Below are the code and all the weights of a small trained network. Each question names an input and a class and asks about switching units off, where a switched-off unit gives its printed mean instead of its output.

import numpy as np


def w(rows, s, z=0):
    codes = np.array(rows[::2]) - 128.0
    scale = np.full(codes.shape[1], s)
    scale[-1] = z or s
    return codes * scale


def f(y):
    return np.maximum(y, 0)


def log_softmax(a):
    a = a - a.max(-1, keepdims=True)
    return a - np.log(np.exp(a).sum(-1, keepdims=True))


def net(x, mask):
    res = np.array(x, float).reshape(1, 4) / 4 @ E
    y = f(res @ A[0][:, :-1].T + A[0][:, -1])
    res = res + np.where(mask, y, B[0][:, -1]) @ B[0][:, :-1]
    return log_softmax(res[-1] @ U[:, :-1].T + U[:, -1])


A, B = {}, {}
E = w([
[96,162,79,24,193,144,215,206,183,132,214],'x0',
[143,142,139,115,119,137,135,110,156,136,118],'x1',
[135,176,248,172,192,136,192,158,73,122,124],'x2',
[228,148,111,78,80,170,128,164,69,5,132],'x3',
],0.011)
A[0] = w([
[60,108,146,149,159,89,139,113,156,237,117,70],'n0',
[141,148,236,157,180,139,190,159,93,144,115,100],'n1',
[128,96,181,198,68,121,39,88,107,128,36,127],'n2',
[89,153,97,58,180,141,178,187,185,132,198,138],'n3',
[123,167,180,147,159,109,157,145,112,124,118,41],'n4',
[206,158,147,87,75,139,131,172,93,35,135,1],'n5',
[87,123,142,119,168,112,101,103,140,167,138,27],'n6',
[141,77,55,103,83,95,84,125,191,137,134,54],'n7',
[129,120,160,106,122,144,98,132,141,140,106,87],'n8',
[150,146,155,138,150,110,160,138,107,140,116,22],'n9',
[105,75,11,93,70,139,87,109,155,155,117,67],'n10',
[89,124,156,168,148,94,123,131,177,189,132,54],'n11',
[132,126,155,94,124,151,136,107,88,164,130,93],'n12',
],0.011,0.0036)
B[0] = w([
[167,67,41,32,120,202,63,172,83,54,97,213],'n0',
[13,203,222,207,92,138,75,106,205,69,176,202],'n1',
[218,150,89,165,121,49,247,80,38,191,168,250],'n2',
[211,134,80,186,169,2,216,20,31,201,170,236],'n3',
[99,156,169,143,91,105,52,121,198,140,107,163],'n4',
[163,27,87,71,168,211,65,198,119,76,14,220],'n5',
[136,79,134,74,149,177,149,158,102,131,114,162],'n6',
[56,175,231,158,107,107,105,151,201,98,124,201],'n7',
[168,111,148,144,166,127,161,117,159,97,124,136],'n8',
[84,121,159,107,74,102,145,136,127,105,145,147],'n9',
[40,193,250,159,64,121,93,140,173,87,149,220],'n10',
[155,95,37,71,174,205,68,175,168,111,73,185],'n11',
[101,123,129,134,149,120,129,151,127,141,141,136],'n12',
],0.0076,0.019)
U = w([
[221,160,106,187,138,28,216,89,63,182,168,173],'0',
[15,203,255,182,116,124,83,150,185,80,155,218],'1',
[179,87,65,37,141,223,75,197,109,70,85,4],'2',
],0.0092,0.0017)

Each question gives the input, the list of numbers given to net, and the class t.
The units are the neurons (one row each of A and B). Each row of codes is followed by its name. A weight is (code - 128) times the scale printed after its matrix; where a second scale follows, it is the last column's (A, B and U).
mask holds one flag per neuron, in row order. A switched-off neuron (its flag False) gives its mean, the last column of its row in B, instead of its output. The means were averaged over made-up inputs and are rounded, as every weight is.
A unit's drop is (log p(t) with every unit on - log p(t) with that unit switched off) / (log p(t) with every unit on - log p(t) with every unit switched off).
The circuit of an input: a set's keep is (log p(t) with only the set's units on - log p(t) with every unit switched off) / (log p(t) with every unit on - log p(t) with every unit switched off). Starting from the 12 units with the biggest drops (on a tie, the unit counted first), units are removed one at a time, each time the one whose removal leaves the highest keep (on an exact tie, the one counted first), for as long as the keep stays at least 0.8.
circuit, biggest first: the units of the circuit, biggest drop first
most important unit: the unit with the biggest drop
k most important neurons: the k neurons with the biggest drops, biggest first
drop of u: that unit's drop, to one decimal
input [4,6,2,-6], class 2: circuit, biggest first	n0
input [5,4,4,-7], class 2: 2 most important neurons	n0, n11
input [4,-8,-4,3], class 0: 2 most important neurons	n3, n1
input [-6,-1,7,4], class 1: 2 most important neurons	n1, n3
input [1,-5,4,-3], class 1: 3 most important neurons	n1, n5, n2
input [7,6,2,7], class 0: 3 most important neurons	n3, n0, n11
input [1,-4,-6,-6], class 1: 4 most important neurons	n10, n7, n5, n2
input [8,-3,4,8], class 0: 2 most important neurons	n3, n0
input [8,6,-4,8], class 0: 3 most important neurons	n3, n0, n11
input [6,0,-8,-4], class 1: 2 most important neurons	n10, n7
input [-2,6,-7,6], class 1: 2 most important neurons	n10, n7
input [7,1,-6,-8], class 2: 4 most important neurons	n0, n2, n11, n6
input [-1,-6,5,5], class 1: 2 most important neurons	n1, n0
input [1,-1,0,-3], class 2: most important unit	n2
input [1,7,3,-6], class 2: drop of n0	0.2
input [-1,-1,5,-8], class 2: drop of n2	0.0
input [5,6,-4,-8], class 2: drop of n11	0.1
